Here is a tiny trained network, its code and every weight. The questions are about switching its units off for an input and a class, where a switched-off unit gives its printed mean instead of its output.

import numpy as np


def w(rows, s, z=0):
    codes = np.array(rows[::2]) - 128.0
    scale = np.full(codes.shape[1], s)
    scale[-1] = z or s
    return codes * scale


def f(y):
    return np.maximum(y, 0)


def log_softmax(a):
    a = a - a.max(-1, keepdims=True)
    return a - np.log(np.exp(a).sum(-1, keepdims=True))


def net(x, mask):
    res = np.array(x, float).reshape(1, 5) / 4 @ E
    y = f(res @ A[0][:, :-1].T + A[0][:, -1])
    res = res + np.where(mask, y, B[0][:, -1]) @ B[0][:, :-1]
    return log_softmax(res[-1] @ U[:, :-1].T + U[:, -1])


A, B = {}, {}
E = w([
[120,129,140,174,145,166,206,183,180,73],'x0',
[82,159,71,91,60,93,89,148,200,63],'x1',
[186,96,67,188,96,224,72,103,140,104],'x2',
[97,254,169,164,94,146,114,112,71,123],'x3',
[207,187,124,180,143,68,119,179,193,203],'x4',
],0.012)
A[0] = w([
[162,137,100,148,89,220,66,130,168,123,81],'neuron 1',
[177,175,109,160,123,95,123,143,177,167,69],'neuron 2',
[72,119,137,89,110,183,137,112,57,69,50],'neuron 3',
[92,156,161,107,164,62,182,123,132,114,119],'neuron 4',
[122,200,149,126,123,135,135,133,81,114,108],'neuron 5',
[125,139,141,168,133,153,221,154,174,66,46],'neuron 6',
[160,105,175,146,161,177,202,104,64,181,185],'neuron 7',
[88,123,151,96,127,96,143,162,114,144,136],'neuron 8',
[164,112,130,198,139,190,78,100,124,123,99],'neuron 9',
[182,189,137,172,120,97,105,152,179,184,26],'neuron 10',
[139,116,147,165,143,163,199,143,99,145,75],'neuron 11',
[117,149,129,154,105,132,169,135,182,81,66],'neuron 12',
[116,171,116,126,117,126,130,118,164,87,144],'neuron 13',
[132,119,102,83,105,67,6,88,72,180,42],'neuron 14',
[95,145,159,84,137,57,201,111,131,162,41],'neuron 15',
[108,231,154,151,100,134,135,126,103,124,80],'neuron 16',
[166,4,112,88,150,87,144,139,190,140,74],'neuron 17',
[123,234,141,173,116,182,100,118,90,118,79],'neuron 18',
[124,139,117,123,95,96,86,134,155,101,79],'neuron 19',
[83,164,99,94,84,108,111,113,203,65,174],'neuron 20',
[165,122,81,169,113,183,100,103,144,113,72],'neuron 21',
[111,149,126,178,113,138,171,146,146,125,21],'neuron 22',
[110,137,108,139,154,168,177,150,166,100,7],'neuron 23',
[74,92,130,110,101,158,131,109,115,105,114],'neuron 24',
[176,112,165,151,159,116,131,99,71,170,107],'neuron 25',
[101,152,98,97,77,89,95,143,187,82,127],'neuron 26',
],0.013,0.0017)
B[0] = w([
[148,120,122,113,90,46,134,188,78,109,218],'neuron 1',
[136,158,127,167,165,162,142,75,92,47,207],'neuron 2',
[157,157,130,177,165,152,141,63,121,21,224],'neuron 3',
[169,125,108,111,85,58,118,167,79,114,205],'neuron 4',
[97,68,111,116,119,107,137,117,169,156,181],'neuron 5',
[163,176,176,40,99,154,104,90,160,167,221],'neuron 6',
[98,157,97,195,174,161,115,196,103,165,237],'neuron 7',
[146,133,128,113,108,76,127,150,105,90,178],'neuron 8',
[144,126,126,105,103,59,128,188,88,113,210],'neuron 9',
[141,156,132,167,160,167,132,67,100,8,222],'neuron 10',
[135,131,134,127,156,171,97,154,129,183,191],'neuron 11',
[157,155,162,101,140,149,117,109,142,160,186],'neuron 12',
[129,104,125,133,149,150,115,155,130,162,170],'neuron 13',
[184,203,203,35,106,183,127,102,188,179,216],'neuron 14',
[157,125,119,106,75,56,120,180,82,86,209],'neuron 15',
[80,49,116,122,115,117,142,94,177,158,198],'neuron 16',
[40,32,110,140,105,116,149,49,196,160,252],'neuron 17',
[82,44,107,116,109,107,142,85,186,168,216],'neuron 18',
[125,122,120,148,165,164,125,156,128,168,171],'neuron 19',
[107,143,108,192,177,159,119,182,88,176,222],'neuron 20',
[121,137,131,89,97,44,131,160,100,120,205],'neuron 21',
[138,155,153,92,113,141,131,108,154,131,168],'neuron 22',
[154,172,156,79,105,151,124,104,152,142,185],'neuron 23',
[157,165,127,174,152,139,138,88,124,64,195],'neuron 24',
[110,134,111,150,152,180,116,187,139,168,201],'neuron 25',
[101,108,105,179,162,158,122,210,104,177,214],'neuron 26',
],0.017)
U = w([
[116,158,97,168,173,163,123,237,101,218,254],'0',
[167,130,109,80,23,1,162,205,65,106,119],'1',
[57,46,94,114,72,89,201,71,199,164,18],'2',
[165,174,127,170,157,143,187,62,103,20,149],'3',
[195,216,219,23,81,165,127,131,174,211,109],'4',
],0.01,0.0012)

Each question gives the input, the list of numbers given to net, and the class t.
The units are the neurons (one row each of A and B). Each row of codes is followed by its name. A weight is (code - 128) times the scale printed after its matrix; where a second scale follows, it is the last column's (A, B and U).
mask holds one flag per neuron, in row order. A switched-off neuron (its flag False) gives its mean, the last column of its row in B, instead of its output. The means were averaged over made-up inputs and are rounded, as every weight is.
A unit's drop is (log p(t) with every unit on - log p(t) with that unit switched off) / (log p(t) with every unit on - log p(t) with every unit switched off).
The circuit of an input: a set's keep is (log p(t) with only the set's units on - log p(t) with every unit switched off) / (log p(t) with every unit on - log p(t) with every unit switched off). Starting from the 12 units with the biggest drops (on a tie, the unit counted first), units are removed one at a time, each time the one whose removal leaves the highest keep (on an exact tie, the one counted first), for as long as the keep stays at least 0.8.
circuit, biggest first: the units of the circuit, biggest drop first
unit that matters most: the unit with the biggest drop
k most important neurons: the k neurons with the biggest drops, biggest first
drop when u is switched off: that unit's drop, to one decimal
input [-6,6,6,4,7], class 3: circuit, biggest first : (neuron 10)
input [0,4,8,-1,7], class 1: 2 most important neurons : (neuron 1; neuron 21)
input [3,1,5,3,6], class 3: 4 most important neurons : (neuron 10; neuron 2; neuron 15; neuron 4)
input [-2,2,-8,-7,-7], class 1: 3 most important neurons : (neuron 15; neuron 4; neuron 8)
input [-5,2,-4,-5,-2], class 2: 4 most important neurons : (neuron 17; neuron 6; neuron 1; neuron 23)
input [-8,3,-7,-3,-3], class 4: 4 most important neurons : (neuron 14; neuron 1; neuron 9; neuron 21)
input [0,6,-4,-2,-6], class 0: 4 most important neurons : (neuron 20; neuron 26; neuron 10; neuron 2)
input [3,6,2,7,-6], class 2: 3 most important neurons : (neuron 18; neuron 16; neuron 7)
input [-8,-1,-7,-4,3], class 4: 4 most important neurons : (neuron 14; neuron 1; neuron 9; neuron 21)
input [-1,2,-2,-6,-7], class 3: 2 most important neurons : (neuron 3; neuron 24)
input [3,2,-6,5,5], class 1: 3 most important neurons : (neuron 4; neuron 15; neuron 17)
input [6,5,1,-1,-7], class 3: 3 most important neurons : (neuron 3; neuron 24; neuron 14)
input [7,-1,6,6,-6], class 4: drop when neuron 2 is switched off : 0.1
input [-4,3,-3,6,4], class 2: unit that matters most : neuron 16
input [-5,0,-3,4,-6], class 3: drop when neuron 17 is switched off : 0.2
input [-1,3,-3,-1,-4], class 3: drop when neuron 20 is switched off : 0.0
